Below are the code and all the weights of a small trained network. Each question names an input and a target symbol and asks about switching units off, where a switched-off unit gives its printed mean instead of its output.

import numpy as np


def w(rows, s, z=0):
    codes = np.array(rows[::2]) - 128.0
    scale = np.full(codes.shape[1], s)
    scale[-1] = z or s
    return codes * scale


def f(y):
    return y / 2 * (1 + np.tanh(0.7978845608 * (y + 0.044715 * y**3)))


def softmax(a):
    e = np.exp(a - a.max(-1, keepdims=True))
    return e / e.sum(-1, keepdims=True)


def log_softmax(a):
    a = a - a.max(-1, keepdims=True)
    return a - np.log(np.exp(a).sum(-1, keepdims=True))


def net(x, mask):
    ids = ['Ξαγεζημπφ'.index(c) for c in x.split()]
    T = len(ids)
    res = E[ids] + P[:T]
    u = 0
    for l in range(3):
        r = res
        for j in range(2):
            rows = slice(4 * j, 4 * j + 4)
            q, k, v = (r @ M[l][rows].T for M in (Q, K, V))
            z = softmax(np.where(np.tri(T) > 0, q @ k.T / 4**0.5, -1e9)) @ v
            o = O[l][rows]
            res = res + np.where(mask[u + j], z, o[:, -1]) @ o[:, :-1]
        u += 2
        y = f(res @ A[l][:, :-1].T + A[l][:, -1])
        res = res + np.where(mask[u : u + 8], y, B[l][:, -1]) @ B[l][:, :-1]
        u += 8
    return log_softmax(res[-1] @ U[:, :-1].T + U[:, -1])


Q, K, V, O, A, B = {}, {}, {}, {}, {}, {}
E = w([
[90,164,132,158,78],'Ξ',
[116,73,49,162,109],'α',
[115,69,137,54,131],'γ',
[168,68,103,83,130],'ε',
[150,129,121,116,76],'ζ',
[74,254,54,135,166],'η',
[88,124,118,84,92],'μ',
[56,145,104,65,144],'π',
[194,143,67,129,187],'φ',
],0.024)
P = w([
[92,1,141,115,96],'0',
[154,197,20,214,109],'1',
[114,182,47,193,103],'2',
[102,154,60,167,106],'3',
[117,180,26,180,127],'4',
[89,109,65,125,118],'5',
[93,133,49,140,119],'6',
[81,150,40,148,121],'7',
[82,184,28,166,141],'8',
[45,91,87,111,92],'9',
[21,85,76,111,102],'10',
[76,127,18,134,115],'11',
[97,153,11,157,118],'12',
],0.0073)
Q[0] = w([
[97,171,144,6,117],'0.h1',
[90,174,100,74,130],'0.h1',
[28,167,87,206,103],'0.h1',
[216,120,198,150,138],'0.h1',
[132,184,196,109,116],'0.h2',
[194,107,185,162,97],'0.h2',
[154,95,136,194,80],'0.h2',
[63,170,82,134,120],'0.h2',
],0.011)
K[0] = w([
[152,125,90,183,137],'0.h1',
[88,115,105,231,104],'0.h1',
[80,90,106,122,126],'0.h1',
[129,166,201,34,109],'0.h1',
[177,132,62,155,192],'0.h2',
[156,180,159,115,142],'0.h2',
[110,98,92,8,154],'0.h2',
[121,41,138,120,120],'0.h2',
],0.012)
V[0] = w([
[85,40,116,147,180],'0.h1',
[199,204,176,66,153],'0.h1',
[182,66,209,92,162],'0.h1',
[97,2,76,120,163],'0.h1',
[180,125,147,74,211],'0.h2',
[177,66,159,111,116],'0.h2',
[25,54,94,12,13],'0.h2',
[224,88,134,92,47],'0.h2',
],0.0067)
O[0] = w([
[103,47,131,122,143,143],'0.h1',
[147,92,139,166,167,60],'0.h1',
[71,130,207,143,124,46],'0.h1',
[79,138,28,77,177,170],'0.h1',
[62,2,80,100,174,94],'0.h2',
[221,55,143,124,152,130],'0.h2',
[133,119,195,76,94,247],'0.h2',
[194,15,174,110,98,142],'0.h2',
],0.0084,0.014)
A[0] = w([
[78,135,202,137,113,196],'0.n1',
[122,181,131,75,2,157],'0.n2',
[236,161,175,107,128,111],'0.n3',
[188,132,178,125,234,209],'0.n4',
[162,200,101,135,158,54],'0.n5',
[203,116,66,180,122,254],'0.n6',
[156,212,43,108,107,135],'0.n7',
[127,185,131,137,218,164],'0.n8',
],0.0075,0.0032)
B[0] = w([
[229,222,74,85,244,128],'0.n1',
[216,99,25,69,152,247],'0.n2',
[163,177,194,87,127,149],'0.n3',
[60,104,164,129,45,128],'0.n4',
[121,126,158,208,182,150],'0.n5',
[1,97,214,25,81,159],'0.n6',
[81,26,140,92,81,232],'0.n7',
[112,22,133,72,133,138],'0.n8',
],0.0054,0.015)
Q[1] = w([
[72,106,169,210,12],'1.h1',
[105,125,132,147,162],'1.h1',
[145,168,124,53,145],'1.h1',
[136,192,102,118,61],'1.h1',
[139,184,124,164,100],'1.h2',
[135,146,158,180,53],'1.h2',
[100,111,113,168,93],'1.h2',
[128,156,78,150,123],'1.h2',
],0.011)
K[1] = w([
[205,169,125,186,151],'1.h1',
[142,221,174,141,204],'1.h1',
[37,6,140,76,128],'1.h1',
[39,29,65,102,147],'1.h1',
[119,254,254,62,160],'1.h2',
[157,108,178,232,86],'1.h2',
[126,159,154,212,101],'1.h2',
[159,142,119,151,115],'1.h2',
],0.0079)
V[1] = w([
[128,146,174,83,147],'1.h1',
[60,165,91,124,129],'1.h1',
[152,176,78,167,22],'1.h1',
[118,72,111,116,135],'1.h1',
[175,143,158,133,99],'1.h2',
[127,147,106,112,139],'1.h2',
[185,118,156,206,139],'1.h2',
[139,67,137,165,8],'1.h2',
],0.011)
O[1] = w([
[143,164,145,125,5,132],'1.h1',
[77,183,231,129,139,141],'1.h1',
[41,188,72,16,255,104],'1.h1',
[29,33,54,203,171,201],'1.h1',
[186,45,138,37,150,99],'1.h2',
[97,140,142,125,112,151],'1.h2',
[180,63,143,74,188,4],'1.h2',
[123,109,146,102,182,158],'1.h2',
],0.0052,0.026)
A[1] = w([
[178,119,157,105,150,75],'1.n1',
[187,132,199,81,153,167],'1.n2',
[100,107,100,157,161,50],'1.n3',
[189,111,104,147,157,111],'1.n4',
[167,101,125,238,254,97],'1.n5',
[136,138,167,133,131,4],'1.n6',
[90,56,156,106,104,142],'1.n7',
[79,144,107,107,142,76],'1.n8',
],0.0092,0.0033)
B[1] = w([
[131,96,65,104,179,132],'1.n1',
[57,182,27,139,85,142],'1.n2',
[194,161,167,155,142,173],'1.n3',
[143,55,37,159,177,133],'1.n4',
[90,249,58,97,184,128],'1.n5',
[206,145,161,149,135,119],'1.n6',
[120,230,3,81,66,214],'1.n7',
[212,98,107,158,99,244],'1.n8',
],0.0055,0.011)
Q[2] = w([
[144,101,191,214,198],'2.h1',
[184,103,68,70,100],'2.h1',
[86,81,168,222,104],'2.h1',
[120,91,129,77,186],'2.h1',
[153,61,185,189,141],'2.h2',
[106,24,101,197,88],'2.h2',
[97,173,86,97,65],'2.h2',
[2,141,88,146,91],'2.h2',
],0.01)
K[2] = w([
[150,24,143,137,155],'2.h1',
[215,199,2,45,167],'2.h1',
[121,106,187,80,90],'2.h1',
[125,125,190,104,186],'2.h1',
[146,79,240,153,205],'2.h2',
[81,79,109,82,184],'2.h2',
[67,107,40,96,183],'2.h2',
[80,189,22,117,93],'2.h2',
],0.008)
V[2] = w([
[123,218,79,178,218],'2.h1',
[127,138,125,55,56],'2.h1',
[178,81,136,154,78],'2.h1',
[137,184,67,60,204],'2.h1',
[122,250,62,206,207],'2.h2',
[78,255,175,164,98],'2.h2',
[118,94,106,190,14],'2.h2',
[188,81,196,70,85],'2.h2',
],0.0087)
O[2] = w([
[127,175,174,141,97,104],'2.h1',
[93,255,145,70,204,231],'2.h1',
[78,108,116,94,180,130],'2.h1',
[243,125,183,156,115,159],'2.h1',
[91,139,180,73,92,128],'2.h2',
[114,203,93,199,73,98],'2.h2',
[87,136,105,141,157,254],'2.h2',
[107,221,92,110,129,46],'2.h2',
],0.0077,0.023)
A[2] = w([
[169,101,156,117,92,72],'2.n1',
[59,63,99,195,2,96],'2.n2',
[149,106,195,166,27,1],'2.n3',
[216,164,108,53,241,146],'2.n4',
[149,121,54,57,108,153],'2.n5',
[123,39,31,124,169,83],'2.n6',
[233,191,192,65,160,44],'2.n7',
[143,224,196,133,99,155],'2.n8',
],0.0079,0.0062)
B[2] = w([
[89,190,85,200,134,136],'2.n1',
[146,150,192,55,187,242],'2.n2',
[130,167,115,138,253,158],'2.n3',
[101,90,154,117,61,224],'2.n4',
[117,136,88,131,249,222],'2.n5',
[146,210,249,215,79,255],'2.n6',
[200,82,158,228,96,198],'2.n7',
[55,51,39,169,156,190],'2.n8',
],0.0063,0.024)
U = w([
[191,145,138,146,112,139],'Ξ',
[147,88,123,97,127,152],'α',
[158,127,99,130,187,25],'γ',
[104,1,117,160,146,29],'ε',
[188,104,156,74,187,230],'ζ',
[180,217,230,90,145,2],'η',
[197,164,87,54,162,230],'μ',
[124,139,110,100,70,132],'π',
[87,36,161,104,92,227],'φ',
],0.006,0.0031)

Each question gives the input, a string of symbols that net reads in full, and the target symbol t.
The units are the heads (4 rows each of Q, K, V and O) and the neurons (one row each of A and B). Each row of codes is followed by its name. A weight is (code - 128) times the scale printed after its matrix; where a second scale follows, it is the last column's (O, A, B and U).
mask holds one flag per unit, layer by layer, with each layer's heads first. A switched-off unit (its flag False) gives its mean, the last column of its rows in O or B, instead of its output. The means were averaged over made-up inputs and are rounded, as every weight is.
A unit's drop is (log p(t) with every unit on - log p(t) with that unit switched off) / (log p(t) with every unit on - log p(t) with every unit switched off).
The circuit of an input: a set's keep is (log p(t) with only the set's units on - log p(t) with every unit switched off) / (log p(t) with every unit on - log p(t) with every unit switched off). Starting from the 12 units with the biggest drops (on a tie, the unit counted first), units are removed one at a time, each time the one whose removal leaves the highest keep (on an exact tie, the one counted first), for as long as the keep stays at least 0.8.
circuit, biggest first: the units of the circuit, biggest drop first
k most important neurons: the k neurons with the biggest drops, biggest first
top k neurons in layer l: the k neurons of layer l with the biggest drops, biggest first
heads that matter: for each layer, one digit per head in row order, 1 if its drop is at least 0.15 and else 0, layers parted by /
input γ ε Ξ Ξ φ, target γ: circuit, biggest first	[2.h2 1.h1 0.h2]
input η π π, target η: circuit, biggest first	[2.h1 1.h1]
input φ μ φ π μ, target φ: heads that matter	11 / 10 / 11
input ε ζ ε μ, target ε: heads that matter	11 / 11 / 11
input φ η Ξ φ Ξ ζ, target φ: circuit, biggest first	[0.h2 2.h2]
input ε η η η Ξ μ π, target ε: circuit, biggest first	[1.h1 0.h2]
input Ξ ζ γ Ξ η π π φ, target Ξ: circuit, biggest first	[2.h1 2.n2]
input η γ γ π, target η: most important neuron	[2.n2]
input μ π α ζ ε γ ε γ π, target π: circuit, biggest first	[0.h1 1.h2 2.h2]
input η μ ε Ξ Ξ ζ φ γ, target η: heads that matter	01 / 11 / 11
input ε π γ Ξ ε π, target ε: circuit, biggest first	[0.h2 1.h1]
input γ φ η ε γ ε, target γ: heads that matter	11 / 10 / 11
input ε ε Ξ ζ μ π ζ, target ε: heads that matter	11 / 11 / 11
input η γ ζ π φ, target η: 2 most important neurons	[2.n2 2.n3]
input η Ξ γ Ξ η, target η: circuit, biggest first	[2.h1]
input γ π π η Ξ γ φ, target γ: 2 most important neurons	[2.n4 2.n5]
input π μ Ξ γ ζ η ζ φ, target π: heads that matter	01 / 10 / 01
input π ζ γ ζ ε φ γ φ π, target π: heads that matter	11 / 11 / 01
input Ξ η ε ε ε γ μ, target Ξ: 3 most important neurons	[2.n7 0.n6 0.n1]
input ζ π μ μ η γ η η, target ζ: 2 most important neurons	[1.n2 1.n7]
input γ φ γ α η η Ξ α ζ ζ ε μ, target γ: 4 most important neurons	[2.n5 1.n7 0.n5 2.n4]
input φ ζ γ, target φ: top neuron in layer 0	[0.n6]
input ζ φ γ ε φ μ φ, target ζ: heads that matter	01 / 11 / 11
input η ζ η Ξ μ γ η φ μ γ, target η: 3 most important neurons	[2.n3 2.n2 0.n5]
input η α π μ φ γ η α, target η: 2 most important neurons	[2.n2 0.n6]
input Ξ η φ η, target Ξ: 2 most important neurons	[2.n7 2.n8]
input π γ μ γ φ ε Ξ, target π: top 2 neurons in layer 2	[2.n5 2.n6]
